Below is a small trained network, with its code and all its weights. Each question gives an input and a class and asks what happens when units are switched off, that is, made to give their printed mean instead of their output.

import numpy as np


def w(rows, s, z=0):
    codes = np.array(rows[::2]) - 128.0
    scale = np.full(codes.shape[1], s)
    scale[-1] = z or s
    return codes * scale


def norm(h):
    return h / np.sqrt((h * h).mean(-1, keepdims=True) + 1e-5)


def f(y):
    return np.maximum(y, 0)


def log_softmax(a):
    a = a - a.max(-1, keepdims=True)
    return a - np.log(np.exp(a).sum(-1, keepdims=True))


def net(x, mask):
    res = np.array(x, float).reshape(1, 8) / 4 @ E
    u = 0
    for l in range(3):
        y = f(norm(res) @ A[l][:, :-1].T + A[l][:, -1])
        res = res + np.where(mask[u : u + 9], y, B[l][:, -1]) @ B[l][:, :-1]
        u += 9
    return log_softmax(norm(res)[-1] @ U[:, :-1].T + U[:, -1])


A, B = {}, {}
E = w([
[128,128,130,128,129,126,127],'x0',
[127,125,141,129,133,120,131],'x1',
[126,127,134,126,130,122,129],'x2',
[130,128,129,129,129,130,130],'x3',
[162,174,56,171,202,33,155],'x4',
[183,158,142,117,2,59,154],'x5',
[62,179,146,195,107,138,199],'x6',
[181,252,195,142,153,160,67],'x7',
],0.013)
A[0] = w([
[128,81,162,107,69,164,41,66],'0.n0',
[231,161,159,96,161,126,20,97],'0.n1',
[146,133,109,147,216,165,105,107],'0.n2',
[152,6,81,135,119,76,140,51],'0.n3',
[251,52,111,43,145,47,18,2],'0.n4',
[36,223,131,207,100,129,191,78],'0.n5',
[205,167,120,104,51,48,115,79],'0.n6',
[191,157,29,141,192,28,94,35],'0.n7',
[150,72,113,56,172,119,28,81],'0.n8',
],0.014,0.0087)
B[0] = w([
[143,111,215,81,136,129,174,186],'0.n0',
[117,240,86,129,109,180,94,231],'0.n1',
[130,70,140,178,139,72,41,202],'0.n2',
[35,200,47,69,93,116,78,200],'0.n3',
[158,119,64,228,89,251,245,213],'0.n4',
[121,189,101,206,115,203,205,254],'0.n5',
[168,69,158,184,69,38,58,221],'0.n6',
[173,161,194,67,240,41,250,222],'0.n7',
[86,90,113,206,131,206,186,202],'0.n8',
],0.02,0.0097)
A[1] = w([
[194,77,144,92,29,82,96,55],'1.n0',
[253,72,36,50,150,192,111,90],'1.n1',
[142,168,107,127,104,99,143,140],'1.n2',
[124,19,105,162,222,135,38,91],'1.n3',
[69,66,42,27,114,91,140,4],'1.n4',
[177,125,138,70,187,114,143,7],'1.n5',
[81,127,133,111,253,186,96,84],'1.n6',
[189,255,150,104,142,143,31,54],'1.n7',
[151,78,232,38,80,231,113,41],'1.n8',
],0.021,0.0034)
B[1] = w([
[169,63,135,170,81,93,100,200],'1.n0',
[106,186,180,226,136,128,168,145],'1.n1',
[133,38,157,77,135,171,96,232],'1.n2',
[210,116,144,164,53,80,100,195],'1.n3',
[5,197,113,88,125,154,92,203],'1.n4',
[123,96,164,111,144,122,161,162],'1.n5',
[171,67,135,124,37,92,133,247],'1.n6',
[51,171,70,62,121,161,85,254],'1.n7',
[132,115,163,105,223,86,211,227],'1.n8',
],0.027,0.0081)
A[2] = w([
[168,128,199,55,219,87,155,61],'2.n0',
[176,160,109,77,215,6,132,4],'2.n1',
[141,152,172,83,218,90,157,20],'2.n2',
[116,224,86,59,190,192,22,164],'2.n3',
[127,135,98,197,144,232,169,24],'2.n4',
[81,130,130,68,134,150,114,16],'2.n5',
[109,81,182,142,134,141,118,135],'2.n6',
[89,157,92,181,128,127,94,128],'2.n7',
[226,63,144,140,99,85,36,45],'2.n8',
],0.02,0.0027)
B[2] = w([
[132,157,130,102,214,92,129,191],'2.n0',
[135,126,207,91,197,182,136,179],'2.n1',
[137,88,157,90,177,130,103,179],'2.n2',
[4,109,100,102,94,94,143,206],'2.n3',
[169,126,112,185,118,156,166,248],'2.n4',
[120,187,115,146,131,143,65,166],'2.n5',
[174,214,85,113,149,143,89,150],'2.n6',
[140,149,150,88,158,171,90,177],'2.n7',
[150,112,122,110,92,74,56,198],'2.n8',
],0.032,0.017)
U = w([
[163,132,95,211,96,182,211,1],'0',
[4,153,91,69,98,129,92,220],'1',
[158,112,196,57,244,69,163,234],'2',
[206,71,134,128,33,35,49,100],'3',
],0.016,0.00098)

Each question gives the input, the list of numbers given to net, and the class t.
The units are the neurons (one row each of A and B). Each row of codes is followed by its name. A weight is (code - 128) times the scale printed after its matrix; where a second scale follows, it is the last column's (A, B and U).
mask holds one flag per neuron, layer by layer. A switched-off neuron (its flag False) gives its mean, the last column of its row in B, instead of its output. The means were averaged over made-up inputs and are rounded, as every weight is.
A unit's drop is (log p(t) with every unit on - log p(t) with that unit switched off) / (log p(t) with every unit on - log p(t) with every unit switched off).
The circuit of an input: a set's keep is (log p(t) with only the set's units on - log p(t) with every unit switched off) / (log p(t) with every unit on - log p(t) with every unit switched off). Starting from the 12 units with the biggest drops (on a tie, the unit counted first), units are removed one at a time, each time the one whose removal leaves the highest keep (on an exact tie, the one counted first), for as long as the keep stays at least 0.8.
units of the circuit, in order: the units of the circuit, biggest drop first
most important unit: the unit with the biggest drop
k most important neurons: the k neurons with the biggest drops, biggest first
top k neurons in layer l: the k neurons of layer l with the biggest drops, biggest first
drop of u: that unit's drop, to one decimal
input [4,-1,8,7,7,-8,4,8], class 1: 2 most important neurons -> 1.n7, 0.n8
input [4,6,0,8,-8,1,7,-7], class 2: 2 most important neurons -> 1.n8, 0.n4
input [4,-2,6,4,-3,2,7,-6], class 0: most important unit -> 0.n5
input [4,5,7,1,5,0,6,-1], class 0: 2 most important neurons -> 0.n5, 1.n8
input [8,-3,-1,0,-8,-3,-3,6], class 2: top 4 neurons in layer 0 -> 0.n0, 0.n3, 0.n5, 0.n8
input [6,-8,-1,7,4,-5,5,2], class 0: 2 most important neurons -> 0.n5, 0.n6
input [8,7,0,-6,-8,1,-4,6], class 2: top 2 neurons in layer 0 -> 0.n0, 0.n3
input [8,-1,-6,4,-5,8,2,-1], class 3: 2 most important neurons -> 1.n0, 0.n6
input [3,-2,6,-7,-5,-5,-4,2], class 2: 3 most important neurons -> 0.n0, 1.n8, 0.n5
input [7,7,7,7,2,6,-5,-8], class 1: 2 most important neurons -> 0.n3, 1.n4
input [8,5,-8,-2,-3,-8,3,6], class 3: 3 most important neurons -> 0.n2, 1.n3, 1.n6
input [-8,-2,3,-6,0,-3,-5,8], class 1: 2 most important neurons -> 0.n1, 1.n7
input [-2,0,-1,4,3,-2,-3,2], class 0: 4 most important neurons -> 0.n4, 0.n8, 0.n1, 1.n8
input [-4,-1,8,3,7,5,0,-5], class 2: most important unit -> 0.n7
input [-3,7,7,-8,-3,-6,-7,8], class 1: 4 most important neurons -> 0.n1, 1.n7, 2.n3, 0.n5
input [-7,-3,-6,-1,7,-8,-6,4], class 3: top 2 neurons in layer 0 -> 0.n2, 0.n8
input [-1,2,-7,-4,8,5,-3,8], class 1: top 2 neurons in layer 1 -> 1.n7, 1.n8
input [-6,-2,1,5,4,-1,-7,8], class 1: top 2 neurons in layer 0 -> 0.n1, 0.n5
input [-7,2,1,0,-8,8,5,-5], class 2: top 2 neurons in layer 0 -> 0.n0, 0.n2
input [8,8,-6,-7,0,5,7,1], class 0: units of the circuit, in order -> 0.n5
input [4,-6,-6,6,-2,7,6,1], class 3: top 4 neurons in layer 0 -> 0.n6, 0.n4, 0.n8, 0.n1
input [8,-4,8,-7,-1,-6,-2,2], class 3: drop of 0.n4 -> 0.0
